Below are the code and all the weights of a small trained network. Each question names an input and a class and asks about switching units off, where a switched-off unit gives its printed mean instead of its output.

import numpy as np


def w(rows, s, z=0):
    codes = np.array(rows[::2]) - 128.0
    scale = np.full(codes.shape[1], s)
    scale[-1] = z or s
    return codes * scale


def norm(h):
    return h / np.sqrt((h * h).mean(-1, keepdims=True) + 1e-5)


def f(y):
    return y / 2 * (1 + np.tanh(0.7978845608 * (y + 0.044715 * y**3)))


def log_softmax(a):
    a = a - a.max(-1, keepdims=True)
    return a - np.log(np.exp(a).sum(-1, keepdims=True))


def net(x, mask):
    res = np.array(x, float).reshape(1, 8) / 4 @ E
    u = 0
    for l in range(4):
        y = f(norm(res) @ A[l][:, :-1].T + A[l][:, -1])
        res = res + np.where(mask[u : u + 5], y, B[l][:, -1]) @ B[l][:, :-1]
        u += 5
    return log_softmax(norm(res)[-1] @ U[:, :-1].T + U[:, -1])


A, B = {}, {}
E = w([
[173,127,130,35,166,151,89,139,93],'x0',
[165,107,104,224,61,147,164,136,233],'x1',
[168,104,181,145,46,205,188,120,184],'x2',
[103,248,151,129,193,25,102,111,179],'x3',
[136,125,167,118,127,161,149,116,124],'x4',
[168,150,51,155,94,141,113,173,118],'x5',
[41,37,59,116,89,189,118,137,55],'x6',
[2,86,102,190,153,117,132,110,119],'x7',
],0.0095)
A[0] = w([
[79,155,137,87,165,56,120,121,113,71],'0.n1',
[187,200,74,68,177,67,92,134,112,44],'0.n2',
[186,112,176,3,150,155,129,122,85,73],'0.n3',
[228,199,191,146,119,92,140,128,209,20],'0.n4',
[50,180,176,92,227,65,122,122,118,4],'0.n5',
],0.027,0.0046)
B[0] = w([
[63,149,177,127,156,84,89,90,105,210],'0.n1',
[135,112,46,81,167,67,162,167,130,222],'0.n2',
[167,96,158,115,100,227,77,172,68,220],'0.n3',
[210,167,116,149,78,163,169,62,254,252],'0.n4',
[14,179,201,213,156,81,48,68,111,250],'0.n5',
],0.021,0.024)
A[1] = w([
[147,153,28,56,175,54,166,191,108,76],'1.n1',
[146,89,160,65,208,60,237,101,102,2],'1.n2',
[119,159,161,155,157,118,231,150,76,37],'1.n3',
[179,56,107,177,253,75,156,170,128,81],'1.n4',
[18,25,58,242,56,136,175,140,142,133],'1.n5',
],0.02,0.0037)
B[1] = w([
[149,134,54,45,94,24,120,193,134,157],'1.n1',
[171,102,157,111,122,85,142,179,121,129],'1.n2',
[154,75,129,166,158,102,180,144,127,125],'1.n3',
[118,188,59,11,82,177,107,126,129,141],'1.n4',
[19,96,99,161,61,105,254,140,110,249],'1.n5',
],0.016,0.015)
A[2] = w([
[151,139,141,113,127,149,214,99,200,58],'2.n1',
[163,57,144,73,139,238,128,155,50,82],'2.n2',
[163,96,130,99,253,145,156,100,98,2],'2.n3',
[233,138,172,151,117,128,211,106,202,80],'2.n4',
[172,90,87,175,139,160,150,162,187,87],'2.n5',
],0.023,0.0032)
B[2] = w([
[161,158,56,114,70,223,87,81,159,223],'2.n1',
[173,96,227,131,90,142,145,247,41,200],'2.n2',
[81,143,77,146,84,158,76,119,161,128],'2.n3',
[204,129,63,169,94,154,148,110,218,249],'2.n4',
[65,182,145,147,128,102,101,93,128,186],'2.n5',
],0.015,0.02)
A[3] = w([
[136,113,86,119,188,166,181,94,131,10],'3.n1',
[156,67,130,99,254,159,157,100,121,6],'3.n2',
[133,75,130,136,218,130,146,105,114,86],'3.n3',
[171,66,135,128,236,168,188,111,130,48],'3.n4',
[173,70,160,114,236,137,174,113,128,37],'3.n5',
],0.033,0.0023)
B[3] = w([
[175,106,198,136,169,103,155,125,132,252],'3.n1',
[93,188,146,103,66,138,85,162,125,119],'3.n2',
[89,146,121,197,145,135,98,106,76,169],'3.n3',
[93,208,70,71,7,131,122,179,72,120],'3.n4',
[105,193,131,118,135,122,80,63,153,130],'3.n5',
],0.018,0.0041)
U = w([
[236,182,98,163,80,190,123,49,253,190],'0',
[43,184,209,172,201,74,28,60,100,168],'1',
[166,135,35,19,166,62,94,174,110,3],'2',
[206,67,199,117,99,234,86,217,30,161],'3',
[71,71,103,160,85,148,227,134,105,107],'4',
],0.012,0.0018)

Each question gives the input, the list of numbers given to net, and the class t.
The units are the neurons (one row each of A and B). Each row of codes is followed by its name. A weight is (code - 128) times the scale printed after its matrix; where a second scale follows, it is the last column's (A, B and U).
mask holds one flag per neuron, layer by layer. A switched-off neuron (its flag False) gives its mean, the last column of its row in B, instead of its output. The means were averaged over made-up inputs and are rounded, as every weight is.
A unit's drop is (log p(t) with every unit on - log p(t) with that unit switched off) / (log p(t) with every unit on - log p(t) with every unit switched off).
The circuit of an input: a set's keep is (log p(t) with only the set's units on - log p(t) with every unit switched off) / (log p(t) with every unit on - log p(t) with every unit switched off). Starting from the 12 units with the biggest drops (on a tie, the unit counted first), units are removed one at a time, each time the one whose removal leaves the highest keep (on an exact tie, the one counted first), for as long as the keep stays at least 0.8.
circuit, biggest first: the units of the circuit, biggest drop first
k most important neurons: the k neurons with the biggest drops, biggest first
k most important neurons of layer l: the k neurons of layer l with the biggest drops, biggest first
drop of u: that unit's drop, to one decimal
input [-2,7,-3,5,-3,-1,3,3], class 1: circuit, biggest first -> (0.n4)
input [-2,8,3,-8,1,-8,-2,7], class 4: circuit, biggest first -> (0.n4, 1.n5)
input [-4,6,-3,-4,-4,-2,5,3], class 4: 2 most important neurons of layer 0 -> (0.n4, 0.n2)
input [3,-1,-1,-5,7,5,-3,8], class 4: circuit, biggest first -> (0.n4, 0.n3, 0.n5)
input [-4,-5,-1,7,-4,5,5,-6], class 1: 2 most important neurons -> (0.n5, 0.n1)
input [4,5,0,-8,-1,4,3,2], class 4: 2 most important neurons -> (0.n4, 0.n3)
input [6,8,-7,-6,-3,8,2,8], class 4: 2 most important neurons -> (0.n4, 0.n2)
input [2,5,-4,4,3,-1,8,-3], class 2: 2 most important neurons -> (0.n4, 0.n5)
input [-7,4,8,-3,-1,6,4,3], class 4: 2 most important neurons -> (0.n4, 1.n5)
input [-1,5,4,-6,-6,-1,5,1], class 4: 3 most important neurons -> (0.n4, 0.n3, 0.n2)
input [-1,5,3,-7,-5,-2,-3,6], class 4: 3 most important neurons of layer 0 -> (0.n4, 0.n2, 0.n3)
input [4,8,5,0,8,0,6,5], class 4: drop of 0.n4 -> 1.5
input [-5,3,6,0,5,-4,8,7], class 4: drop of 0.n4 -> 1.2
input [6,-1,5,4,4,2,3,-1], class 3: circuit, biggest first -> (0.n3)
input [-1,2,-6,4,-8,-6,3,-4], class 1: drop of 0.n5 -> 0.5
input [-8,6,-5,-5,0,7,-1,0], class 4: 2 most important neurons -> (0.n4, 0.n2)
